gup: [ 1.07  2.27  1.00  1.43 -7.24 -1.53  0.00  3.01 -5.77]
pep: [ 2.46  4.26  1.02  1.97  0.68 -1.75  1.17  2.84 -6.50]
memu: [ 2.66  7.24 -0.22  1.51  5.11 -1.14  1.75  0.18 -8.57]
vifu: [ 0.81  0.86  1.35  0.15  0.47 -0.87  0.30 -7.23  1.44]
vig: [ 0.57  1.23  0.97  0.82 -0.11 -1.00  0.26  0.95 -1.19]
Voral: [ 1.27  4.26  1.27  1.90  1.76  1.26  0.83  2.34 -7.23]
serut: [ 1.95  4.26  1.27  1.90  1.76 -2.40  0.15  4.58 -9.06]
both Voral vifu: 
[-7.23]
both Voral pep: 
[4.26]
next: [4.26 1.02]
[1.97]

zol: [ 2.71 -3.31 -0.15 -7.02  3.37 -3.31]
Rera: [ 3.37  2.70 -7.02  2.70  2.70 -3.31]
Dena: [-3.44 -0.30 -2.10  6.63 -7.02 -1.23]
both zol Dena: 
[-7.02]
key -> tag
[3.37] -> j_477
[-7.01] -> j_12
[-3.31] -> j_30
[-7.02] -> j_237
[2.70] -> j_556
[3.36] -> j_57
join zol 5: 
j_477
count zol: [-3.31]
2
both Rera Dena: 
[-7.02]
next: [ 3.37  2.70 -7.02  2.70]
[2.70]
count Rera: [2.71]
0

ketu: [-0.24 -1.20 -0.31  0.33 -0.48 -0.55 -0.72 -0.21  0.75  0.51 -1.20 -0.27
  1.02 -1.20 -0.31 -1.19  0.36  1.20 -0.86 -0.75  0.54  0.16 -0.70  0.61
  0.21 -0.68 -0.78  0.03  0.11]
suzal: [-0.68 -0.51 -1.19  1.21 -1.92 -2.11 -2.85 -0.73  2.86  2.00 -4.60 -0.87
  4.01 -4.65 -1.03 -4.62  1.36  4.96 -3.34 -2.98  2.25  0.69 -2.95  2.51
  0.72 -2.58 -2.82  0.16  0.38]
gozev: [ 0.23  1.58  0.47 -0.41  0.61  0.70  0.95  0.25 -0.94 -0.71  1.51  0.28
 -1.31  1.60  0.40  1.05 -0.44 -1.69  1.12  1.05 -0.80 -0.24  1.02 -0.91
 -0.25  0.89  0.92 -0.04 -0.13]
Gumub: [-0.20 -1.13 -0.28  0.27 -0.46 -0.49  0.28 -0.22  0.73  0.48 -1.12 -0.23
  1.01 -1.10 -0.25 -1.14  0.35  1.19 -0.82 -0.73  0.56  0.15 -0.77  0.63
  0.16 -0.65 -0.66  0.06  0.10]
lir: [ 0.32  1.81  0.43 -0.52  0.77  0.80  1.09  0.30 -1.14 -0.79  1.78  0.34
 -1.55  1.82  0.41  1.82 -0.54 -1.90  1.30  1.15 -0.89 -0.25  1.09 -0.99
 -0.32  1.06  1.10 -0.06 -0.13]
kos: [ 0.42  2.91  0.73 -0.71  1.18  1.30  1.78  0.42 -1.78 -1.23  2.85  0.51
 -2.48  2.90  0.69  2.84 -0.84 -3.04  2.08  1.83 -1.35 -0.42  1.79 -1.52
 -0.42  1.63  1.72 -0.05 -0.24]
Beb: [ 0.51  1.01  0.88 -0.90  1.46  1.66  2.19  0.60 -2.20 -1.62  3.52  0.67
 -3.11  3.59  0.85  3.59 -1.06 -3.88  2.48  2.29 -1.71 -0.58  2.23 -2.00
 -0.58  2.01  2.16 -0.10 -0.26]
fos: [-7.17 -7.17 -1.78  1.84 -2.93 -3.35 -4.41 -1.15 -0.74  3.22  0.27 -1.28
 -7.17 -7.21 -1.66 -7.13  2.08  7.58  0.27 -4.53  3.52  1.08 -4.49  3.86
  1.17 -4.00 -4.35  0.27  0.58]
where: [-0.52]
lir, 4
count fos: [-4.00]
1
next: [-1.90  1.30]
[1.15]
key -> tag
[-0.10] -> j_267
[4.01] -> j_242
[1.01] -> j_568
[-1.31] -> j_20
[-7.17] -> j_675
[-1.55] -> j_350
[-3.11] -> j_362
join Beb 13: 
j_362
count gozev: [1.02]
1
count fos: [0.27]
3
where: [-0.75]
ketu, 20

bos: [-3.71  0.96  4.85 -2.53  1.41  2.35  1.77  3.13]
raziv: [ 1.47 -1.24 -0.50  0.26 -1.07 -0.95  0.56 -3.01]
dom: [-1.23 -1.22  5.74 -6.03 -0.16 -0.66 -4.74 -3.09]
zodup: [ 3.64 -0.55 -1.89 -1.09  0.55 -1.19  1.89 -2.46]
fotu: [-1.65 -1.38 -2.17  1.10 -2.56  1.57  5.17  1.28]
ruv: [ 5.74 -6.03  1.41 -1.23 -3.61  3.09 -4.08 -0.41]
nepa: [ 2.55 -1.23  1.57 -0.63 -3.61  3.09 -4.08 -0.41]
Kuf: [ 3.63  4.44 -7.53 -0.98  0.29  0.65 -1.12 -1.67]
key -> tag
[-1.88] -> j_691
[1.42] -> j_424
[5.73] -> j_982
[-1.90] -> j_790
[-7.53] -> j_627
[1.41] -> j_367
[-1.89] -> j_370
[-2.17] -> j_598
[5.74] -> j_203
join zodup 3: 
j_370
both bos ruv: 
[1.41]
both dom nepa: 
[-1.23]
next: [-1.23 -1.22  5.74 -6.03]
[-0.16]

Gel: [ 1.20 -2.03 -3.47 -0.67 -2.26  0.86 -1.51  2.20 -1.94  0.31 -2.74 -0.10
 -0.84 -0.49 -1.07  0.66 -2.95 -1.75]
lorev: [ 0.29 -2.37 -8.94  2.44 -0.48  1.75 -3.71  1.54 -4.58  0.22 -7.38 -0.38
 -1.54  2.18 -1.01  0.48 -3.08 -2.67]
kip: [ 1.98 -1.51  0.16 -0.73 -2.09  1.51 -0.49  2.15 -1.95  0.59 -1.05 -0.69
 -0.61  1.27 -0.77  0.09 -1.22 -2.56]
puso: [ 1.41 -0.32 -2.94  2.12 -2.82  2.52 -1.77  2.98  2.15  0.33 -3.58 -0.92
 -1.16  2.16 -2.67 -0.13 -1.57 -2.76]
sunen: [ 0.29 -2.37 -8.94  2.44 -4.01  1.75 -3.71  1.54 -4.58  0.22 -7.38 -0.38
 -1.54  2.18 -1.01  0.48 -3.08 -4.18]
key -> tag
[-1.75] -> j_408
[-2.56] -> j_147
[-4.18] -> j_422
[-2.67] -> j_974
[-1.76] -> j_848
[-2.76] -> j_809
[-2.68] -> j_279
[0.31] -> j_69
join Gel 18: 
j_408
both kip puso: 
[2.15]
both lorev puso: 
[-2.67]
[ 0.29 -2.37 -8.94  2.44 -0.48  1.75 -3.71  1.54 -4.58  0.22 -7.38 -0.38
 -1.54  2.18 -1.01  0.48 -3.08 -2.67]
lorev
[ 1.98 -1.51  0.16 -0.73 -2.09  1.51 -0.49  2.15 -1.95  0.59 -1.05 -0.69
 -0.61  1.27 -0.77  0.09 -1.22 -2.56]
kip
where: [0.09]
kip, 16

teni: [-1.58  1.82 -1.68 -1.41  1.63 -1.63]
leni: [-0.99 -2.70  3.84  4.18 -3.89  3.71]
fevis: [-6.66  4.16 -8.42  0.00  7.75 -8.92]
tur: [ 1.57 -0.49  0.88  3.11 -0.99  0.84]
Guz: [-0.01  1.88 -2.41 -1.38  2.39 -2.64]
bigol: [-5.11  3.06 -5.40 -3.02  5.16 -5.42]
Vaval: [ 1.33 -0.36  0.52  2.97 -0.64  0.56]
lomer: [ 5.70 -3.12  5.70  0.47 -6.51  5.70]
buv: [-0.40 -0.51  1.44 -4.71 -2.24  1.82]
komez: [ 0.00 -0.51 -1.00 -4.71 -0.97  1.82]
Veke: [ 2.17 -0.86  4.01 -2.93 -3.33  4.75]
both tur leni: 
[-0.99]
both fevis komez: 
[0.00]
[-1.58  1.82 -1.68 -1.41  1.63 -1.63]
teni
count lomer: [5.70]
3

Migu: [ 0.74  0.72 -1.34 -3.20 -3.00 -1.59  5.92 -1.52 -0.58 -1.72 -0.93 -6.36
 -1.52 -1.52  1.19  7.83 -2.56 -0.59  3.67 -1.87  3.67  2.29 -3.70]
roba: [ 0.74  0.73 -1.34 -3.20 -3.11 -1.59  5.92  3.68 -0.58 -1.72 -0.93 -6.36
 -1.52 -2.00  1.19  7.83 -2.56 -0.59 -1.40 -1.87  3.67  2.29 -3.70]
led: [-2.24 -1.21  0.71  8.11 -3.11 -1.59  5.92  3.68 -0.58 -1.72 -0.93 -6.36
 -1.52 -2.00  1.19  7.83 -2.56 -0.59 -1.40 -1.87  3.67  3.48 -1.56]
goza: [ 1.43  0.40 -1.36 -2.07 -3.00 -1.51  4.82  4.15 -0.21 -2.34  0.00 -7.24
 -2.24 -1.64  0.71  8.08 -2.33 -0.48 -1.59 -1.06  2.83  1.53 -4.52]
key -> tag
[1.19] -> j_46
[-1.22] -> j_715
[1.18] -> j_55
[0.73] -> j_497
[-1.21] -> j_72
join led 2: 
j_72
count goza: [-1.51]
1
next: [ 0.73 -1.34]
[-3.20]
next: [-2.24 -1.64  0.71  8.08]
[-2.33]
count Migu: [0.71]
0
count Migu: [-1.52]
3

